(in the rows, 128 means zero)
Here are made-up elements, facts about them, and rows of numbers that follow some of those facts. Name the element behind each unnamed row.

There are 4 kinds of fact about the elements: viba, dolir, druman, rogrek.
viba: sits directly inside; dolir: is of sort; druman: uses; rogrek: comes just before
baflaves (viba vedagril) (dolir 351) (druman flosu) (rogrek retorur)
bazo (viba timudas) (dolir 645) (druman bratu)
befinul (viba drogru) (dolir 645) (druman zutrak) (rogrek brenas)
bepar (viba pluzodin) (dolir 351) (rogrek flosu)
bibrola (viba zekom) (dolir 645) (rogrek sodrim)
bikar (viba nefen) (dolir 351)
boplus (viba fosu) (dolir 645) (rogrek nudubrik)
bostam (viba dronus) (dolir 351) (rogrek pozin)
braser (viba bozek) (dolir 645) (rogrek plopom)
bratu (viba kibrus) (dolir 645) (druman fosu) (rogrek stotrir)
bredra (viba dronus) (dolir 645) (druman sovek) (rogrek siram)
brekla (viba zekom) (dolir 351) (rogrek zukur)
brenas (viba drogru) (dolir 645) (druman gedro) (rogrek motrol)
briti (viba steklegi) (dolir 645) (rogrek grisem)
broles (viba bozek) (dolir 351) (rogrek kapla)
broli (viba vestim) (dolir 645) (druman fluflu) (rogrek metas)
bruber (viba dronus) (dolir 351) (rogrek zofluve)
brufledrus (viba pleru) (dolir 645) (rogrek brutrek)
brugrin (viba vedagril) (dolir 645) (rogrek zovel)
brutrek (viba pleru) (dolir 645) (rogrek gedro)
dakon (viba skatobris) (dolir 351) (rogrek patro)
diguk (viba pleru) (dolir 645) (rogrek stebregan)
donos (viba leves) (dolir 351) (rogrek trose)
drena (viba setrabre) (dolir 645) (rogrek gigom)
dusom (viba vestim) (dolir 351) (rogrek kotu)
fevem (viba plokuzon) (dolir 645) (druman plebik) (rogrek lifum)
flapon (viba bozek) (dolir 351) (rogrek grivi)
fledrur (viba plokuzon) (dolir 645) (rogrek mivem)
flevil (viba plokuzon) (dolir 645) (druman podrin) (rogrek teni)
flidis (viba vestim) (dolir 645) (druman pluzodin) (rogrek totrum)
flosu (viba pluzodin) (dolir 645) (druman kibrus) (rogrek mupim)
fluflu (viba bozek) (dolir 645) (rogrek gomuklos)
fosu (druman broli)
fumen (viba bozek) (dolir 351) (rogrek fluflu)
gedro (viba pleru) (dolir 645) (druman rikam) (rogrek toluron)
gedror (druman grivi)
gedruk (viba drogru) (dolir 351) (druman trose)
gepak (viba letrik) (dolir 351) (druman bostam) (rogrek velafli)
gigom (viba setrabre) (dolir 645)
golu (viba vestim) (dolir 351) (druman trezel) (rogrek flidis)
gomuklos (viba bozek) (dolir 351) (rogrek braser)
gresker (viba plokuzon) (dolir 645)
grisem (viba steklegi) (dolir 645) (rogrek rikam)
grivi (viba bozek) (dolir 351) (druman stebregan)
griza (viba letrik) (dolir 645) (rogrek gepak)
grupi (viba fosu) (dolir 645) (rogrek katres)
kapla (viba bozek) (dolir 351) (rogrek skisos)
kaston (viba plokuzon) (dolir 351) (rogrek fevem)
katres (viba fosu) (dolir 645) (druman stotrir) (rogrek plabrostu)
kibrus (druman pazigor)
klefakon (viba leves) (dolir 645) (druman gedruk) (rogrek stanavi)
klenuk (viba zekom) (dolir 351) (rogrek skenil)
kloplin (viba leves) (dolir 645) (druman stastun) (rogrek klefakon)
klubrok (viba steklegi) (dolir 645) (druman notru) (rogrek briti)
klugaze (viba zekom) (dolir 645) (rogrek brekla)
kosi (viba dronus) (dolir 645) (rogrek bostam)
kotu (viba vestim) (dolir 645) (druman bredra) (rogrek lobra)
leves (druman kloplin)
librur (viba sidrem) (dolir 645) (rogrek samus)
lifum (viba plokuzon) (dolir 351) (rogrek fledrur)
lobra (viba vestim) (dolir 645) (rogrek broli)
ludra (viba paskam) (dolir 351) (rogrek ziskim)
lura (viba steklegi) (dolir 645) (druman fevem)
mabres (viba pleru) (dolir 351) (rogrek verir)
mabrota (viba kibrus) (dolir 645) (druman pliflil)
melum (viba kibrus) (dolir 351) (rogrek bratu)
meplen (viba vestim) (dolir 351) (druman stune) (rogrek dusom)
metas (viba vestim) (dolir 645)
mipan (viba maste) (dolir 645) (rogrek skeflil)
mivem (viba plokuzon) (dolir 351) (druman kapla) (rogrek gresker)
motrol (viba drogru) (dolir 645) (rogrek gedruk)
mupim (viba pluzodin) (dolir 645)
nefen (druman gepak)
nobrem (viba kibrus) (dolir 645) (rogrek zotre)
notru (viba paskam) (dolir 351) (druman griza) (rogrek ludra)
nudubrik (viba fosu) (dolir 645) (druman skeflil)
patro (viba skatobris) (dolir 351) (rogrek soskik)
pazigor (viba skatobris) (dolir 645) (rogrek pliflil)
pefus (viba dronus) (dolir 645) (rogrek kosi)
plabrostu (viba fosu) (dolir 645) (rogrek stugom)
plebik (viba timudas) (dolir 645) (rogrek bazo)
pleplak (viba trezel) (dolir 645) (druman trutrol) (rogrek takle)
plibros (viba vedagril) (dolir 645) (druman nefen)
pliflil (viba skatobris) (dolir 351) (rogrek stune)
pligra (viba leves) (dolir 645) (druman plokuzon) (rogrek kloplin)
plodril (viba vedagril) (dolir 645) (rogrek plibros)
plomiflor (viba steklegi) (dolir 645) (rogrek vidren)
plopom (viba bozek) (dolir 645) (rogrek flapon)
pluzodin (druman leves)
podra (viba stoska) (dolir 351) (rogrek taklo)
podrin (viba dronus) (dolir 351) (druman zofluve) (rogrek bredra)
posti (viba gedror) (dolir 351) (druman bazo)
potes (viba steklegi) (dolir 645) (druman floba) (rogrek lura)
pozin (viba dronus) (dolir 645) (rogrek bruber)
pozu (viba letrik) (dolir 645) (rogrek griza)
puplar (viba timudas) (dolir 645) (rogrek tenes)
retorur (viba vedagril) (dolir 645) (druman pleplak) (rogrek brugrin)
rikam (viba steklegi) (dolir 645) (druman flevil) (rogrek potes)
samus (viba sidrem) (dolir 645) (druman melum)
siram (viba dronus) (dolir 351) (druman katres) (rogrek zutrak)
skeflil (viba maste) (dolir 645)
skenil (viba zekom) (dolir 645) (rogrek vobun)
skisos (viba bozek) (dolir 351) (rogrek fumen)
skodru (viba pluzodin) (dolir 645) (rogrek bepar)
sodrim (viba zekom) (dolir 645) (rogrek klugaze)
soskik (viba skatobris) (dolir 351) (rogrek pazigor)
sovek (viba zekom) (dolir 645) (druman stugom)
stanavi (viba leves) (dolir 645) (druman mivem) (rogrek tuvokam)
stastun (viba kibrus) (dolir 645) (rogrek zifem)
stebregan (viba pleru) (dolir 645) (rogrek brufledrus)
steklur (viba leves) (dolir 645) (rogrek vudri)
stotrir (viba kibrus) (dolir 351) (rogrek mabrota)
stugom (viba fosu) (dolir 351) (druman posti) (rogrek boplus)
stune (viba skatobris) (dolir 645) (druman pleru)
takle (viba trezel) (dolir 645)
taklo (viba stoska) (dolir 351)
tenes (viba timudas) (dolir 645) (rogrek plebik)
teni (viba plokuzon) (dolir 351) (rogrek kaston)
toluron (viba pleru) (dolir 645) (rogrek trodru)
totrum (viba vestim) (dolir 351) (rogrek vaku)
trezel (druman ziskim)
trikluk (viba plokuzon) (dolir 351) (rogrek flevil)
trodru (viba pleru) (dolir 645) (rogrek mabres)
trose (viba leves) (dolir 645) (druman sodrim)
trovas (viba maste) (dolir 645) (druman gedror) (rogrek trupe)
trozetu (viba stoska) (dolir 645) (rogrek podra)
trupe (viba maste) (dolir 645) (rogrek mipan)
trutrol (viba floba) (dolir 645) (druman pligra)
tugo (viba leves) (dolir 351) (rogrek steklur)
tuvokam (viba leves) (dolir 645) (rogrek tugo)
vaku (viba vestim) (dolir 351) (rogrek meplen)
vebu (viba gedror) (dolir 351) (rogrek posti)
vedagril (druman steklur)
velafli (viba letrik) (dolir 351)
verir (viba pleru) (dolir 351)
vidren (viba steklegi) (dolir 351) (druman flidis) (rogrek klubrok)
vobun (viba zekom) (dolir 645) (druman meplen) (rogrek sovek)
vudri (viba leves) (dolir 645) (druman befinul) (rogrek donos)
zifem (viba kibrus) (dolir 645) (druman trodru) (rogrek nobrem)
ziskim (viba paskam) (dolir 645) (druman klefakon)
zofluve (viba dronus) (dolir 351)
zogran (viba leves) (dolir 645) (rogrek pligra)
zotre (viba kibrus) (dolir 645) (druman potes) (rogrek melum)
zovel (viba vedagril) (dolir 645) (rogrek plodril)
zukur (viba zekom) (dolir 645) (rogrek klenuk)
zutrak (viba dronus) (dolir 645) (rogrek pefus)

Named rows:
mabrota: [138  89 114  88 141 125 123 133 193 121 158  91  68 116  82  98 145 102
 133 159  91 158 119 126 111 133 167 124 157 127 163 113  97 132 150 150
 110 129 134 144 129 126 115 107 121 134  90 158]
pliflil: [ 95 131 100 143 107 134 141 135 112 156 135 115 179 126 116 106 107 126
 145  98 182  66  98 121 107 158 113 137 116 138 152 182 133 145 115 103
 174 102 114 120  98 135 154 165 122  92 158 132]
ziskim: [157 102 180 141 129 121 145 119 131 153 123 120 164 191 162 158 154 106
 147 119 135 174 154 116 134 105  93 105  97 130 124  87  96 141 123 152
 115 170 143 118 180 173 117  46  97 167  84 166]
timudas: [145 150  96 135 116 135 128 162 119 130 106 141 118 106 136 144 147 168
 124 168 114 127 180 130 129 107  97 138 115 129 129 121 113 133 123 111
 149 131 148 124 137  91 147 165 136 134 152  99]
flevil: [121 103 160 131 137 100 100 100 117 105 101 143  89 147 119 152 120 115
 123 135 114 171  99 118 149 119 164 146 182  93  88  90 169 102 141 180
 110 148 145 115 140 146 107  90 147 144 126 133]
rikam: [106  99 107 109 129 107 119 121 164 131 124 125  56 125  66 107 129 124
 108 178 105 159  62  96 123 135 166 138 188 105 147 103 123 130 143 169
 150 140 135 134 136 154 118 109 146 148 110 147]
steklegi: [138 117  84 140 115 123 133 148 132 115 120 144 103 123 146 142 130 157
 151 153 127 108 177 111 140 101 123 150 137 111 129 131 133 148 104 112
 157 108 142 138 135  90 135 167 133 128 135 111]
briti: [128 169 119 110 142 131 135 119 128 124 101 137 152 116 129 121 145 138
  84 164 112 161 126 122 138 112  66  90 114 124 137 103 116 118 146 143
 128 133 130 122 126 139 127 118 121 164 109 124]
plomiflor: [157 169 158 117 164 137 110 111 104 116 120 177 132 125 157 149 140 148
  97 129 102 149 139 124 152 121 121 119 113 137  98  97 150 101 127 142
  80 165 124 116 138 118 101 132 135 155 113 105]
klubrok: [130 112 154 149 118 113 136 106 129 133 117 130 121 156 148 136 128  88
 115 125 103 177 117 130 143 105 133  99 146 107 112  94 124 119 152 159
 122 130 148 122 139 158 126  77 131 144 113 139]
tugo: [108 144 153 119 125 143 147 162 121 145 124 102 134  92  49 115 118 169
 121 150 206  89 112 183  78 168 145 113  77 157 158 180  67 145 114  54
 149 127  89 156 113 116 156 171 119 110 178 115]
brugrin: [123 128 124 131 116 131 150 102 144 135 118 142 146 143 179 111 114  85
 104 134 129 155 132 140 165 100 111  91 131  90  99 117 156 133 129 136
 121 129 127 153 109 117  96 103 134 154  92 111]
dakon: [135 146 152 160 112 142 114 133  74 155 132 142 187 142 166 150 113 131
 138  63 170  73 127 154 132 155 123 152  96 154  96 165 160 111 116 102
 118 160 113 111 117 119 138 160 149  96 183  92]
patro: [120 139 132 151 119 128 118 131  67 129 118 129 193 141 154 143 109 125
 158  72 180  76 137 146 125 150 118 162 111 141 102 162 172 125 119 106
 129 129 113 101 111 128 141 148 132  92 171 112]
drena: [149 157 175 140 167 157 109 101 107 118 127 173 124 123 163 137 126 128
  89 111 103 141 126 118 168 118 138 108 122 140  92 111 145 115 117 134
  85 154 141 122 132 134  98 138 135 146  97 111]
brutrek: [116 144 105 111 149 123 139 103 143 110 119 147 133 125 145 113 128 133
 106 146 125 142 128 109 144 107  94 104 138 108 132 112 155 141 129 142
 133 103 126 136 117 129 110 116 119 153  92 134]
golu: [141 108 163 166  96 120 117 142  78 163 148 119 170 180 162 171 120 107
 170  50 152  80 116 145 121 161 143 176 119 158 115 150 141 110 113 127
 126 183 117 105 154 149 156 124 145  97 184 117]
gresker: [151 124  85  73 144 152 139 149 199 126 137  87 103  90  90  70 153  97
 122 173 104 156 148 154 125 131 131 108 131 122 153 128  90 124 154 130
  87 150 132 158 100  95 107 142 119 151  90 130]

Name these rows:
No name comes twice in this set of rows, the named rows included.
[109 150 159 110 154 143 156 118 148 130 126 149  75  90  75 111 129 178
  76 202 152 152 103 140 124 116 145  57 102 120 150 123  63 150 112  86
 136 117 108 168 128 127 115 139 121 166  99 128] | tuvokam
[159  65 182  77 156 130 148 146 195 110 140  82  70 119  58 120 143 129
 173 183 158 179 163 169 100 128 196  94 111 123 145 124  41 159 125 102
  95 132 116 169 161 113 101  83  89 146  75 187] | trose
[113  95 135  88 126 141 141 171 149 109 136  70 132  86  45  99 107 136
 171 139 221  95 139 209  80 169 183 135  95 135 138 193  92 148 130  54
 121 110  86 166  94  79 134 162 117  90 162 134] | donos
[130  74 167  96 134 125 160 140 194 121 141  88  40 109  54  96 118 102
 132 193 142 186 126 196 110 125 212  92 123 105 145 120  47 140 148 106
  93 139 110 183 133 111 104  88 123 153 105 146] | vudri
[120 115 122 142 128 127 162 110 175 138 204 131  61 130 136 105 113  92
  98 118  36 150  87 114 119 108 163  81 139 141 191 104  82 132 142 137
 129  70 129 143 137 157 153 106 124 125 107 152] | bratu
[113  91 152 167  80 109 118 131  87 139 135 113 164 171 148 152  87  90
 177  60 171  87 104 156 123 153 167 173 143 116  98 155 168 117 121 126
 138 134 120 112 126 145 148 110 152  85 188 122] | vidren
[109 134 118 136 120 135 118 139 106 136 133 110 187 133 120 121 103 124
 141  76 178  72 111 137 108 163 122 155 115 144 121 174 154 135 118  96
 140 120 110 122 101 128 134 149 127  96 162 127] | bikar
[152  65 132 160  90 116 146 148 150 148 145 124 100 172 160 161 133 128
 195 129 129 122 179 103 131 102 146 154 143 118 131 120  93 166  92 120
 160 133 155 136 176 122 130 100 122 123 122 154] | trezel
[101 113 191 124 130  86 140 110 125 100  86 141  88 139  89 153 105 141
 103 178 165 191  98 174 125 108 175  99 134  83  92  86 123 125 140 127
 125 124 111 150 152 141 108  58 141 169 133 128] | kloplin
[121  83 117 136  75 137 132 169 148 175 151  56 133 133  78 101 124  76
 169 105 140 104 103 164  95 174 158 149 130 149 159 180  80 129 149 121
 140 147 132 129 111 137 166 145 134  82 172 137] | mivem
[105 123 179 128 145 112 155 111 143 126 124 141  62 126  74 142 118 166
 100 183 144 170  88 136 107 115 169  75 124 112 151  99  68 140 126 112
 140 109 108 154 163 154 136  90 123 158 116 148] | stanavi
[ 96  94 111 148  84 102 133 144 123 159 151  95 152 166 103 129 115 117
 163  84 159  83  85 121  91 161 130 172 143 138 161 152 130 127 126 127
 178 125 121 116 133 162 165 120 138  96 175 146] | meplen

The same elements again, as new rows of numbers:
Known rows:
maste: [102  95 124 130 143 154 150 175  76 132 102 117 109]
steklur: [130 105 118 155 124 146 126 162  89 156 121  95  79]
pleplak: [115 103 126 145 146 163 124 123 101 133 132 111 112]
teni: [146  81 141 150 161 174 118 146  84 128 150 100 114]
pozin: [145 112 130 135 134 135 124 166  92 132 126  84  94]
retorur: [118 116 133 131 138 161 123 125 100 125 140 111 119]
dronus: [117 101 130 126 150 147 151 180  82 119 103  99 116]
mupim: [128  93 131 124 128 147 119 138  97 140 134 107 107]
bepar: [140  83 137 160 168 180 119 140  84 126 147 102 114]
sodrim: [114 111 144 136 134 178 125 137  85 141 144 110 106]
vebu: [136  82 131 168 173 182 119 135  83 124 142 104 113]
grupi: [117  97 125 146 149 162 124 123 103 134 132 110 113]
trovas: [115 111 127 141 143 163 123 121 100 124 136 113 117]
gedruk: [141  98 142 142 142 178 119 157  63 123 150 102 104]
nefen: [101  98 126 130 141 154 150 175  76 131 102 117 108]
trupe: [121  97 132 137 144 160 123 127 105 138 137 108 114]
bozek: [ 91  77 125 132 131 153 143 181  78 139 101 120 113]
stastun: [116  89 123 153 150 160 126 125 105 146 127 107 106]

Name these rows:
No name comes twice in this set of rows, the named rows included.
[127 101 126 123 120 142 121 145  86 134 130 106 100] | gedro
[127 106 133 117 124 148 119 136  94 129 138 109 111] | zotre
[134  95 121 165 179 165 125 123  92 114 137 108 114] | golu
[162  79 129 160 158 151 120 176  71 129 131  79  91] | bostam
[155  24 135 137 195 158 119 117 138 163 158 101 126] | bredra
[111 106 117 157 140 170 126 119 101 141 131 113 106] | zogran
[127  87 134 133 138 154 122 134 105 150 135 105 107] | plebik
[141  98 125 127 128 132 122 153  89 130 125  93  98] | kosi
[163  36 132 144 178 142 117 154 121 172 147  95  97] | sovek
[124 109 137 122 132 155 120 131 100 129 142 109 117] | klubrok
[152  31 127 126 154 140 101 128 116 151 140 109 114] | bazo
[150  93 139 166 150 162 117 187  73 135 138  86  93] | grivi
[124  99 136 127 134 155 122 133 102 139 139 107 111] | flosu
[158  98 136 163 158 161 120 180  73 130 139  86  92] | verir

